In the rows, zero is written as 128.
Each row has a class, written after it.
[ 87 122  96  60 142 155 116 157 129 131 107 146 182 132  87 103 132 106
 118 125  74  95 187 125 100 186 144 129 136 131 113  89 130 139 155 125
 143 137  89 163 106 173 154 142 172  77  90 144  94 136 120 104  90] : Q
[164 136 124 119 142  57 140  93  91 105 130 133  46 134 127 130 139 152
 140 143  89 107 129 121 110 140 153 103  68 154 234 136 172 157  70 109
 135  61 152 100  86 184 144 112 103 141  85  57 119 129 199 154 165] : H
[ 59 138 156 133 126 141  96 132 149 132 108  99 163 148  98 117 122 114
 113 154 117  91 133 145 119 155  81 145 131 103  46 135  82 146 157 131
  97 117  96 160 147  93 126 118 146  92 158 131 107 122  71 115  90] : P
[155 134 132 109 165 134 138 170 127 128 136 126 136 128  78  67 127  80
  80 160  92  78 138 157 165 114 106 100  96 135  92 114 157 122 122 154
 190 135 155 144  86 107 197 119  62  71  99 146  99  87 109 124  89] : E
[102 121 159 162 147 133 113 107 127  97 164  92 120 208 172  82 112 186
 180  96 136 123 129 142 177  68 123  89  94 109  88 167  72 138 109 126
 117 180 163 125  85 162 102  98 113 159 110  95 149 105 136 127  98] : H
[ 72 140 113 119  93 126  98  86 140 134 126 129 135 135 120 125 117 153
 161 121 124 119 155 141  69 144 154 139 158 159 177 129 100 136 151 138
 112 144 132 133 129 139 141 126 192 175 156 103 139 127 147 112 152] : L
[111 118 167 145 154  76 103 126 108  99 128 125 116 116 127 110 129 137
 126 120 134 137 149 103 117  96 112 129 140 155 175 151 101 163 130 116
  97 126 124 141 161  57 118 134 117 126 132 156 127 101  93 164 126] : E
[ 94 131 190 160 152  87 125 118 114 101 104  90  75 151 166 168 147 130
 124 164 110 146  99 135 124 122 104 118  82 119  84 153 103 113  69  85
  91  99 144 131 157 128 101  83 101  97 140 108 115 114 103 143 116] : H
[ 77 142 113 103  96 202 100 140 183 151 132 137 173 144 113  85  99  89
 135  97 119  63 123 151 143 107 110 153 149 100  66 128  78 163 198 180
 139 164  86 146  99 117 126 127 193  97 157 126 113 126  99  86  74] : H
[104 101 119 109 148 147 111 167 121 146  77 119 190 126 116 149 157 122
 117 158 106 132 152 142  99 158 142 125 170 170  59 103 109 113 147 107
 129 150 100 188 173  97 138 143 134  79  86 213  89  92  56  96 103] : V
[186 115 110 124 118  55 161  89  52 123 144 163  38 113 116 136 158 143
 167 164  95 143 151 123  54 153 209 122  97 179 202 143 176 109  74 114
 159  55 157  79  69 195 161 128 165 165  50  23  83 131 246 128 206] : H
[121 121 132  92 134  76 133 122  95 112 136 125 120 148 101 130 144 126
 129 167 129 112 138 125 135 147 140 110  92 146 144 149 118 127 129 135
 145 111 102 126  97 154 129 145 139 124  67 149 122 104 120 117 106] : V
[143 126 168 141  93 172 168 148 111 165 136 134 123 106 120 115 152  96
 104 155 120 127  84 159 151 122 146 122 153 127  37 161 114  80 133 166
 172 124 108 124  98 102 149 109 148 115 111 155  72  87 132  89  87] : H
[134 121 116 104 110 172 130 158 136 145 139 143 147 136 145  93 116  94
 143 108 129 114 137 165 143  71 165 123 136 134 127 132 120 128 162 156
 176 187 163 152 110 132 127 106 167 109 139 125 114 125 147 112 132] : H
[170 102 130 150 123 145 145 145  99 154 172 149 146 138  90  91 105  94
  90 114 149 128 106 129 231  20 109 147 131  62  65 169 113 125 141 140
 166 128 124 114  65  74 149 114 101 103 167 113 124 132 129 128  95] : P
[ 78 127 145 173 122 210 129 117 136 149 123  91 167 143 178  86 140 202
 162  90 157 154 129 139 140 120 145 107 182 158  89 146  84 106 152 147
 117 213 151 146 157 104 114 115 143 190 122 160 143  83  78  89 143] : E
[ 50 110 153 139 170 121 132 124  67 126 107  96 147 146 170 152 139 154
 125 166 145 166 108 139 149 119 134 128 144 145  96 138  86 110 117 100
  90 154  93 132 191  88 122 116 114 133 140 171 136  93  73 125 107] : R
[144 128 122 143 125  90 121 104 114 138 105 122  82 120 137 158 141 170
 101 137 132 141 100 113 145 136 128 118 117 135 188 138 138 139  95 113
 116 100 127 120 136 131 115 120  85 146 103 126 153 117 116 130 157] : V
[103 115 210 130 151  52 110 153 126  67 131  93 112 163 102  96 141  99
 115 178  94 110 158 138 117 142 102  96  87 151 131 143 102 126  96 119
 136 131 161 160 117 101 149 121  85 103  84 153 106  80 162 164  69] : Q
[ 56 105  99  84 175 105  79 125 115 102 101 100 177 193 143 149 116 159
 165 130 112 111 169 124 122 152 130 127 102 128 111 111  83 160 150  94
  90 157  92 161 142 173 112 139 150  98  92 135 146 128  52  95  84] : V
[ 88 130 131  75 150 103 126 160  89  99  98 134 131 112 116 109 148 100
 134 144 114 116 177 134  85 159 169 104 142 202 194  96 156 125 138 121
 132 156 154 180 189 129 125 146 163 105  98 207 101 113 130 144 163] : W
[130 143 161 137  80 170 149 121 164 150 155 125 116 127 134  88 114 144
  84  94 139 110  76 114 222 105 100 118 116  75 175 179 115 131 141 187
 155 156 118 110  70 138 106  99 109 181 142 121 174 114 145 117  85] : Q
[126 130 181 129 118  36 110 106 114  96 149 120  92 153  89 101 122 116
 125 172 104 116 154 142  87 119 129 106 103 157 167 151 115 126  92 120
 136 106 168 128  90 115 159 114 129 137 115 110 108 109 183 162 107] : L
[ 82 120 105  95 123 177 115 121 142 149 114 127 169 148 134 121 125 137
 172 109 100 103 148 143 100 154 157 130 134 125  90 120 102 132 161 136
 131 151  95 146 119 175 132 119 199 117 114 107 106 128 104  71 102] : H
[199 123 126  84 144  45 129 143 105 102 154 151  93 146  85  88 113 112
  96 138 121  91 148 118 178 100 135  88  66 144 236 137 167 170 108 143
 179 118 148 123  61 148 142 140  74 111  64 142 137 120 179 176 105] : V
[109 149  99  89 112 119 133 127 105 129 133 166 129 127 124 119 110 123
 114 104 131 123 156 127 118 100 154 133 149 141 195 124 139 149 144 132
 130 143 133 129 115 150 126 127 180 134 157 133 141 155 142 145 162] : L
[149 122 138 131 129 133 116 156 140 127 146 110 150 180 117  67 125 140
 117 132 130 108 145 148 173  90 120  93 127 133  76 141 100 131 130 143
 156 179 156 153  83 136 125 131 111 122  75 168 127  99 112 125  92] : V
[179 108 172 104 152  14 141 147  72 106 121 164  86 122  82 111 129  97
  71 166  87 128 151 103 123 111 133 114 103 140 187 133 156 147  64  83
 123  67 127 116 118 106 141 121 107  78  94 136  94 146 166 218  96] : R
[ 64 105 139 135 186  67 110 136  66 110  70 111 129 133 151 180 154 173
 115 160  98 167 138 116  74 160 145 125 148 168 126 103 116 134  81  40
  60 105 102 151 224  96 129 128 107  92 124 163 114 119  76 153 135] : R
[118 120 158 101 102  96 111 129 126 108 142 133 124 128  90  62 121 100
 147 131 126  94 165 128 106 127 165 106 134 174 223 135 130 140 154 160
 149 156 164 152 115 119 139 142 176 156  96 148 115 106 180 145 131] : W
[164 138 167 120  81 124 133 137 149 145 153 165 116  87  77  65 121  84
  87 119 134  95 131 109 140  85 120 133 143 121 165 162 124 146 162 178
 157 122 128 118  84  77 135 131 155 130 125 140 109 119 132 147 110] : E
[119 122 155 114 140  89 125 126 100 121 132 129 135 159  94 122 123 117
 103 153  86 116 146 137 122 119 118 116 102 117  95 135 111 111  91 105
 131 112 136 130  84 139 158 104 124  94 122 120 107 128 127 135  69] : L
[107 149 217 146 142 117 158 121 117 121 132  97 102 117 142 109 139 152
  81 141 151 123  82 113 210 120  80  98 107 110 147 186 110 122 108 158
 119 127 104 114 135  87 102 103  81 149 122 185 152  83  69 146  65] : E
[112 140 110  80 115 171 133 152 130 143 139 153 157 113 125  68 108 102
 119  92 145 103 152 133 156  89 144 130 144 126 158 131 126 143 188 173
 161 189 135 139 116 125 121 129 177 118 141 158 135 136  96 114 129] : E
[116 123 228 170 109  50 151 105  99 116 106  89  62 116 160 158 155 149
  97 187 140 167  70 130 131 140 124 106 108 127 172 186 119  82  64 102
 104 101 158 105 164 103  84  75 111 166 130 121 140 115 137 174 133] : R
[125 124 133 127 117 110 134 126 108 131 128 130 114 138 123 116 120 114
 108 134 132 127 132 133 152  94 121 131 107  92 121 141 124 130 125 114
 128 122 152 134 120 127 114 100 133 106 158 100 129 153 124 140 142] : P
[ 66 117 105 140 170 126  96 103 124 118 116  84 136 184 166 129  97 170
 125 129 123 112  97 149 176 111 108 125  85 100 136 121 106 151 105 103
 102 164 140 120 141 140 138  93  70 135 166  69 184 120  95 125 117] : R
[116 122 132 127  90 127 149 115 104 149 119 121 124 112 147 124 145 149
 147 129 155 149 141 140 108 129 176 116 145 158 185 156 134 111 146 129
 142 145 159 149 159 129 111 110 178 171 138 127 127 129 149 125 191] : P
[100 144 189 160  91 167 143 130 160 129 139  93 123 160 117  76 147 152
 106 141 108 109 115 135 160 158 101  93 115  96  56 164  88  88 107 155
 139 154 147 126  66 165 115 101 123 155  90 124 126 104 141 110  75] : Q
[144 139 156 147 125  58 141  89  80 107 128 116  68 150 108 104 156 186
 144 149 111 129 165 115  93 166 150  90  98 152 164 145 144 128  70  85
 115  70 174 112 102 176 127 119 139 153  73  74 102 144 191 163 176] : P
[140 140  72  90 118 159 132 161 132 158  94 140 125 105  46  88 148  68
  73 175  59  58 137 156  95 203 156 118 126 142  93  69 189 102 117 140
 178 101 159 143  91 166 199 126 137  66  91 108  70 122 145  87 135] : W
[ 66 134 120 100 143  69  90 113 123  84 101 124 110 132 108 138 141 136
 145 143  82 112 180 106  52 204 129 138 124 160 184 102 120 164 117  97
  86  92 105 142 144 156 129 146 157 114 103 103 117 134 146 139 150] : Q
[122 132 115 165 106 172 127 124 143 136 121 126 121 136 120 101 146 162
 112 111  89 132 128 129 119 149 126 127 150 112  77 119 117 112 100 120
 119 136 154 126  88 163 134 116 119 136 114  81 124 135 149 110 148] : Q
[ 95 130 124  91 118 151 111 167 159 136 119 120 170 159 116 104 114  85
 102 146 134  92 129 153 177 102 112 122 115 107  75 134  94 129 170 159
 154 188 124 160 110 135 108 121 147  88 126 168 141 119  61  95  79] : V
[123 127 143 112  85 135 127 142 152 134 118 138 134  98  88  91 148 105
 123 141 102 120 160 135  70 171 155 127 168 174 172 126 130 123 150 157
 159 132 137 152 122 117 149 140 178 145 100 144  96 105 176 121 139] : Q
[ 92 127 159 160 128 200 137 123 145 157 129  77 152 135 163  99 128 164
 123 114 154 130  85 153 190 109 116 106 132 118 109 160  99  98 152 171
 154 202 147 137 137  97 135  91  95 174 143 149 159  67  70  77 100] : E
[ 66 153 108  70 164  76 112 136  96  81  99 140 101 138 110 150 134 115
 104 134  82 111 174  95  94 189 111 135  93 122 158  90 137 161 104  89
  88  91 103 132 129 190 108 130 143  63 114 109 127 168 123 153 143] : Q
[184 105  82 160 146 127 113 154  99 140 109 158 134 123 142 127 146 164
 116 101 123 171 153 118 123  71 155 130 196 182 128 108 135 155 106  85
 111 140 152 156 155  87 124 156  92 115 110 172 119 124 118 155 198] : V
[108 114 131 134 141  93 136  96  69 122 136 116 116 155 112 135 136 143
 129 160 122 134 128 126 144 130 130 135  97  97  94 145 116 120 101 100
 113  85 119 108 102 145 147 112 122 119 125  74 117 130 121 117 134] : P
[117 155 104 126  99 141 125 100 127 134 150 139 131 165 111  78 117 166
 140 106 113 104 155 138 117 129 143 107 138 134 117 125 118 126 117 134
 135 143 156 116  64 178 146 121 159 156 113  93 127 141 165 120 140] : L
[ 71 123  84  79 143 141  83 141 138 114 121 110 196 175  93  84 110  98
 168 139 108  60 203 165  94 168 143 133 127 148 106  87 121 159 184 134
 150 158 136 173 128 146 185 142 170  85 124 106  97 123 129 105 126] : P
[152 104 120 122 126 104 124 121 101 143 128 137 137 143  87 109 127 123
 114 139  86 113 148 127 126 116 131 138 105  86  91 132 130 129 108  96
 128  89 142 129  89 143 152 113 137  84 132  66  98 159 127 122 118] : P
[191 129 109  89 111 124 127 152 145 145 146 151 129 140  81  70 102  94
  71 126 117  72 121 136 201  80 118 117  99 108 160 134 151 156 142 172
 192 140 139 130  48 143 153 128  94 102  97 136 135 121 136 127  85] : V
[165 100 202 143  89  85 166 105  96 145 146 123 114 118 115 100 149 162
 141 137 149 153 137 112 140 110 162  92 113 140 197 206 121 104 117 131
 151 115 147 130 116 114 106 109 159 192 104 143 115 112 173 153 115] : P
[ 82 133 157 138 166  85 118 114 100  69 130 105 101 177 150 106 134 182
 143 116 112 135 165  98 147 145 115  91  99 137 161 144 100 153  89  99
  89 135 130 125 108 179 100 125 115 154  79 120 152 121 141 157 113] : Q
[ 51 138 136 157 154 154 107 106 125 125  86  52 122 164 144 141 142 158
 120 170  88 103  75 172 133 187  91 121 104  99  39  98  97  85  88 107
  90 135 162 143 153 147 139  82  81 107 140  88 138  97  68  67 104] : W
[175  81  96 166  61 174 134 101 149 188 163 118 148 148 107  90 105 143
 148 106 129 135 110 153 158  58 159 134 123  79  94 158 108  92 138 142
 171 160 194 126  62 134 152  76 143 162 171  14 143 144 157  77 144] : P
[102 116 107  98 119 159 116 141 132 164 112 152 179 132 119 109 104 119
 104 117 110 113 127 128 133 111 138 150 151 100  99 112 114 142 151 117
 122 152  98 132 130 130 134 121 166 100 154 116 124 153  91 118 101] : R
[ 48 154 101 118 130 232 117 138 150 150 105 112 178 158 148 105 132 155
 155 106 117  93 145 158 119 169 130 121 172 132  12 103  86 129 165 149
 117 177  94 156 137 160 120 123 176 107 106 154 104 115  76  70 105] : H
[ 60 130 214 107 166  85 110 143 116  83 159 107 139 158 114  62 106 132
 147 128 150 107 166 132 166 105 102 102  94 162 178 178  76 159 160 176
 125 185  98 159 143  72 111 137 124 138 103 215 142  82 100 165  41] : E
[ 80 152 172 102  73 166 128 129 163 148 151 130 168 135 103  75 102 112
 124 113 154  91 141 147 144 113 125 115 165 142 152 168  81 130 199 203
 157 187 107 147 105  98 126 126 207 173 145 191 134 102 131 115  61] : L
[ 96 147 167 158 136 120 129  97 119 112 123  97  99 149 124  94 146 178
 127 138 113 119 133 118 126 161 108 101 113 118  79 141 105 114  91 117
  98 120 145 108 100 152 119 111 126 139  90  99 122 118 102 126 122] : E
[118 147 182 109  50 158 136 144 163 158 129 154 142  79  64  68 139  74
  87 135 134  84 119 117 133 142 131 129 189 136 142 156 112 118 177 195
 146 138 104 143 119  89 108 137 215 143 123 194  96 106 121 123  95] : W
[ 99 120 107 155 146 117 121 102  98 110 164 115 136 199 194 100 102 222
 194  66 147 162 174 131 142  55 165 100 166 186 210 138  98 153 120 102
 109 213 178 147 140 143 126 138 120 198 157 131 179 122 155 146 158] : L
[121 128  97 106 128 154 116 138 147 149 136 120 152 166 114  76  90 112
 100 137 109  76 106 168 171 107 128 122  95 105 119 111 137 133 134 149
 176 168 157 123  82 150 174  97  95 111 144  73 144 127 143 114  95] : R
[152 130 108  92  98 161 162 134  96 157 150 177 125 100 106  98 135  97
 128 125 120 106 132 136 140 115 174 134 149 135 139 142 142 128 159 170
 173 113  91 114  75 140 147 142 184 122  95 133  85 127 163 106 128] : H
[129 103  58  80 128 118 115 114 118 123 160 136 153 169 107 101 107 125
 167 130 135 105 149 144 139 104 169 128  98 120 134 120 123 135 157 149
 167 159 127 120  60 189 154 142 149 134  86  87 148 128 133  78 129] : V
[180  91 134 157 121 102 132 114 104 144 127 126 106 119 109 110 143 135
 121 140  89 145 131 125  96 104 156 128 108 124 119 130 142  88  80  98
 147 109 195 114  90 127 176  95 108 119 115  47 105 120 144 114 149] : E
[ 55 134 165  66 139 103  96 151 150 107 151 117 170 182  94  53  82  89
 126 139 136  66 162 148 155 111 111 110 101 132 150 142  85 172 182 169
 146 192 103 155 115 108 129 132 160 107 122 169 134 113 126 155  36] : R
[118 140 109 145 103 164 132 113 120 154 111 132 138 128 106 102 148 161
 125 129 113 120 148 133 103 166 141 124 159 128  63 118 127 121 119 116
 117 108 136 133 119 149 137 124 154 124 111 104  92 147 128 112 166] : P
[101 132 144  90  99 178 137 149 137 165 138 138 197 140  89  84 123 109
 113 134 111  98 151 153 134 132 141 111 154 135  81 139 106  98 164 167
 171 175 110 158  93 126 157 119 177 122 123 189  98 103 115  96  57] : L
[ 82  94  47 113 188 130  98 131  81  93 135 128 155 169 151 142 115 143
 154 105 100 149 162 123 121 112 148 148 125 122 116  82 118 152 124  84
 111 150 125 133 115 168 163 138  97  97 141  71 147 130 120 101 156] : Q
[ 92 135  98  74  94 192  93 148 189 143 152 151 179 150  75  23  77  49
 131  97 122  34 139 156 183  94 117 140 135  79 119 118  98 148 227 207
 178 196 125 149  47 144 131 132 210 115 152 132 137 137 136  82  56] : W
[ 80 133  86  78 154 103 132 112  50 123 119 147 138 130  97 134 136 139
 135 140 118 119 173 111 108 178 157 142 129 137 144 114 140 155 142 106
 113  80  68 123 127 162 144 149 176  98 103 116  98 152 115 115 152] : P
[148  98 106 136 113 120 148 101  65 146 153 129 125 128 130 116 139 154
 159 130 147 155 143 136 125 108 187 125 132 144 177 157 138 116 134 122
 155 122 150 121 109 134 152 123 146 170 122  87 118 124 171 114 183] : P
[ 40 159 123 138 128 204 119  89 155 154  96  81 132 149 178 158 128 182
 156 120 127 103  81 151 144 179 111 129 122 103  83 136  91 126 141 147
 102 146  90 122 145 174 105  93 142 155 145  92 153 111  75  57 109] : H
[ 97 124 133 112  87 119  98 103 147 121 141 130 128 132  93  77 113 116
 145 117 127  91 145 120 102 130 150 135 136 134 190 135 113 141 156 156
 129 145 150 131 103 145 129 132 195 160 125  91 133 124 151 117 138] : W
[ 77 146 207 132 118 122 139 105 121 134 104 108 101 131 121 157 149 143
 120 141 107 114  91 115 142 169  97 126  96  86  69 179  81 119 107 122
  82  85  55 113 130 147  87  97 172 119 118 137 104 123  79 115  56] : H
[178  88 143  99 183  36 116 136  84  88 148 131  99 173 120 114 117 106
 147 134  73 128 162 127 119  79 153  96  63 141 138 115 156 142  64  82
 146 111 171 136  76 153 170 107  85  68  85  79  92 132 191 163 115] : H
[164 126 193 128 103  29 128  95 123  96 176 132  59 129  90  63 114 126
 129 141 137 109 144  98 131  83 134 103  71 134 248 186 126 152 113 151
 145 101 171  95  63 122 130 118 140 171 105  73 140 116 183 176 117] : E
[104 119 138  99 162 128 128 169 108 105 136 132 155 132 144  82 120 105
 123 114 144 130 166 133 157  73 140 109 136 164 152 126 124 138 158 140
 152 198 148 165 155  94 131 129 130 104 127 190 129  99  87 144 126] : E
[202 120 149 140 119  96 158 161  76 140 128 176  99  89 117  78 154 135
  87 125 130 160 154 120 117  90 186 100 191 210 202 133 172 131  91 115
 154 129 162 132 145  81 141 137 114 143  87 202  88 118 205 215 177] : R
[ 62 156 151 103  98 110 100 102 147 122 130 121 137 151  78 113 118 113
 120 150 104  81 149 136  90 165 107 131 120 122 107 133  91 129 138 143
 119 115 112 129  92 144 148 118 184 119 138 113 114 124 127 120  89] : L
[103 142 176 155 130 130 140 143 111 108 109 115 111 131 125 108 165 160
 104 136 103 140 138 117 126 174 119  98 145 146  96 137 114 109  93 115
 112 127 130 140 129 135 118 124 115 134  76 167 104 104 138 142 119] : Q
[140  90 133 127 140 158 122 142 128 138 156 124 171 154 132  65 104 123
 132 105 123 124 141 140 177  46 133 126 115 103 102 145 103 121 148 142
 159 192 162 142  89 105 151 110 119 119 135 114 134 109  96 107  85] : E
[ 98 107 141 145 105 126 149  90  96 146 151 118 128 150 163 123 117 165
 140 128 161 160  85 128 172  82 153 136 136 108 160 176  94 116 132 135
 115 160 117  96 125 124 112 104 144 193 162  96 169 115 123 119 129] : R
[131 135 113 132 139 158 133 153 101 137 103 156 130 111 136 111 157 150
 131 109 106 135 164 133  90 140 164 113 194 191  96  99 141 139 119 110
 125 128 121 158 155 113 138 146 147 101  85 181  68 113 144 144 166] : H
[ 56 133 149 110 131 116 118 131 137 122 102  84 138 171 128 116 119 103
 112 184 105  99 113 176 121 150 118 120  86 111  68 123 100  97 115 119
 130 163 158 137 133 157 134  81 136  96 146  94 133 126 100 113  88] : R
[198 138 113 141 121 120 151 127 105 152 124 172  83  72 108 111 131 131
  62 111 113 125 100  97 161  90 119 138 129 120 179 132 174 146  96 128
 139  77 139  97 108  99 148 118  82 120 140 105 128 130 121 150 168] : E
[135 122  80 106 139 170 101 152 174 147 134 106 175 185  99  88  94 102
 102 131 113  63 112 167 199  88  97 122  89  83  67 110 115 140 154 159
 181 178 151 146  55 152 164 111  79  85 124 101 155 112  91  78  70] : V
